Below is a small trained network, with its code and all its weights. Each question gives an input and a class and asks what happens when units are switched off, that is, made to give their printed mean instead of their output.

import numpy as np


def w(rows, s, z=0):
    codes = np.array(rows[::2]) - 128.0
    scale = np.full(codes.shape[1], s)
    scale[-1] = z or s
    return codes * scale


def f(y):
    return np.maximum(y, 0)


def log_softmax(a):
    a = a - a.max(-1, keepdims=True)
    return a - np.log(np.exp(a).sum(-1, keepdims=True))


def net(x, mask):
    res = np.array(x, float).reshape(1, 7) / 4 @ E
    y = f(res @ A[0][:, :-1].T + A[0][:, -1])
    res = res + np.where(mask, y, B[0][:, -1]) @ B[0][:, :-1]
    return log_softmax(res[-1] @ U[:, :-1].T + U[:, -1])


A, B = {}, {}
E = w([
[63,101,80,10,129],'x0',
[72,89,190,79,164],'x1',
[236,189,150,67,77],'x2',
[165,55,18,148,133],'x3',
[148,150,69,138,240],'x4',
[167,124,234,156,221],'x5',
[35,253,90,181,155],'x6',
],0.0069)
A[0] = w([
[168,142,143,154,194,255],'neuron 1',
[165,148,84,139,128,50],'neuron 2',
[90,154,152,191,106,213],'neuron 3',
[44,201,158,228,172,161],'neuron 4',
[104,130,82,76,131,97],'neuron 5',
[68,39,170,82,131,84],'neuron 6',
[67,77,172,96,158,133],'neuron 7',
[88,82,159,56,184,171],'neuron 8',
[209,129,140,145,191,250],'neuron 9',
[88,144,134,53,108,128],'neuron 10',
[118,141,24,137,178,143],'neuron 11',
[134,210,141,172,177,224],'neuron 12',
[101,167,2,61,190,204],'neuron 13',
[185,77,40,74,147,241],'neuron 14',
[55,183,164,212,172,118],'neuron 15',
[119,153,65,95,8,241],'neuron 16',
[113,125,126,200,97,237],'neuron 17',
[160,92,156,231,51,239],'neuron 18',
[128,106,145,98,58,94],'neuron 19',
[103,130,180,83,49,139],'neuron 20',
[133,126,177,111,59,158],'neuron 21',
[108,126,138,151,51,231],'neuron 22',
[131,132,132,183,48,206],'neuron 23',
[199,179,146,109,171,167],'neuron 24',
],0.01,0.003)
B[0] = w([
[187,200,180,181,137,207],'neuron 1',
[106,73,94,159,101,158],'neuron 2',
[118,220,86,75,195,198],'neuron 3',
[92,232,106,143,141,254],'neuron 4',
[107,76,137,192,93,169],'neuron 5',
[80,78,191,119,204,205],'neuron 6',
[63,95,214,150,159,199],'neuron 7',
[49,44,255,173,129,210],'neuron 8',
[237,161,173,193,115,220],'neuron 9',
[146,84,159,129,101,185],'neuron 10',
[81,144,52,148,68,211],'neuron 11',
[145,247,113,132,91,220],'neuron 12',
[78,111,84,192,39,241],'neuron 13',
[154,72,117,176,91,232],'neuron 14',
[77,207,106,136,170,229],'neuron 15',
[120,115,94,81,90,246],'neuron 16',
[135,158,21,79,184,196],'neuron 17',
[189,106,51,112,201,239],'neuron 18',
[140,74,148,100,120,179],'neuron 19',
[102,144,177,48,108,205],'neuron 20',
[166,130,129,50,106,195],'neuron 21',
[132,103,72,6,181,198],'neuron 22',
[151,135,128,45,223,201],'neuron 23',
[202,134,182,132,55,196],'neuron 24',
],0.0063,0.0086)
U = w([
[117,132,88,46,167,91],'0',
[74,112,73,143,44,189],'1',
[179,179,199,138,62,229],'2',
[54,78,215,131,183,155],'3',
[212,104,134,171,153,8],'4',
[74,229,126,148,176,69],'5',
[130,133,160,2,69,159],'6',
],0.0092,0.0015)

Each question gives the input, the list of numbers given to net, and the class t.
The units are the neurons (one row each of A and B). Each row of codes is followed by its name. A weight is (code - 128) times the scale printed after its matrix; where a second scale follows, it is the last column's (A, B and U).
mask holds one flag per neuron, in row order. A switched-off neuron (its flag False) gives its mean, the last column of its row in B, instead of its output. The means were averaged over made-up inputs and are rounded, as every weight is.
A unit's drop is (log p(t) with every unit on - log p(t) with that unit switched off) / (log p(t) with every unit on - log p(t) with every unit switched off).
The circuit of an input: a set's keep is (log p(t) with only the set's units on - log p(t) with every unit switched off) / (log p(t) with every unit on - log p(t) with every unit switched off). Starting from the 12 units with the biggest drops (on a tie, the unit counted first), units are removed one at a time, each time the one whose removal leaves the highest keep (on an exact tie, the one counted first), for as long as the keep stays at least 0.8.
circuit, biggest first: the units of the circuit, biggest drop first
unit that matters most: the unit with the biggest drop
top k neurons: the k neurons with the biggest drops, biggest first
drop of u: that unit's drop, to one decimal
input [-2,2,2,-4,6,2,1], class 2: circuit, biggest first => neuron 24; neuron 9
input [6,6,6,1,-6,6,-1], class 3: circuit, biggest first => neuron 8; neuron 6
input [3,-3,-2,2,7,1,-6], class 4: circuit, biggest first => neuron 9; neuron 14
input [8,0,6,3,6,1,-7], class 1: circuit, biggest first => neuron 13; neuron 14
input [8,0,7,6,3,8,-5], class 4: circuit, biggest first => neuron 14; neuron 9
input [-8,0,-7,2,-8,-1,3], class 5: unit that matters most => neuron 4
input [-1,5,-2,1,-5,-2,-6], class 3: circuit, biggest first => neuron 6; neuron 7
input [-7,6,3,-2,-3,7,4], class 5: top 3 neurons => neuron 15; neuron 4; neuron 3
input [1,4,1,-2,6,0,-4], class 3: top 2 neurons => neuron 8; neuron 12
input [-3,-5,6,4,-2,-4,7], class 0: top 2 neurons => neuron 23; neuron 22
input [-5,2,5,8,1,7,4], class 2: top 2 neurons => neuron 24; neuron 12
input [5,7,8,-4,2,0,-6], class 3: top 2 neurons => neuron 8; neuron 6
input [8,8,8,-7,5,-4,8], class 1: top 2 neurons => neuron 13; neuron 5
input [-3,8,3,-8,-7,5,3], class 5: circuit, biggest first => neuron 15
input [-8,4,7,4,8,-3,6], class 2: top 3 neurons => neuron 24; neuron 9; neuron 1
input [-6,-6,-6,8,-8,-3,8], class 5: drop of neuron 4 => 0.8
input [8,8,5,5,6,-5,-3], class 1: drop of neuron 13 => 0.2
input [-4,1,8,5,7,4,0], class 2: drop of neuron 24 => 0.3
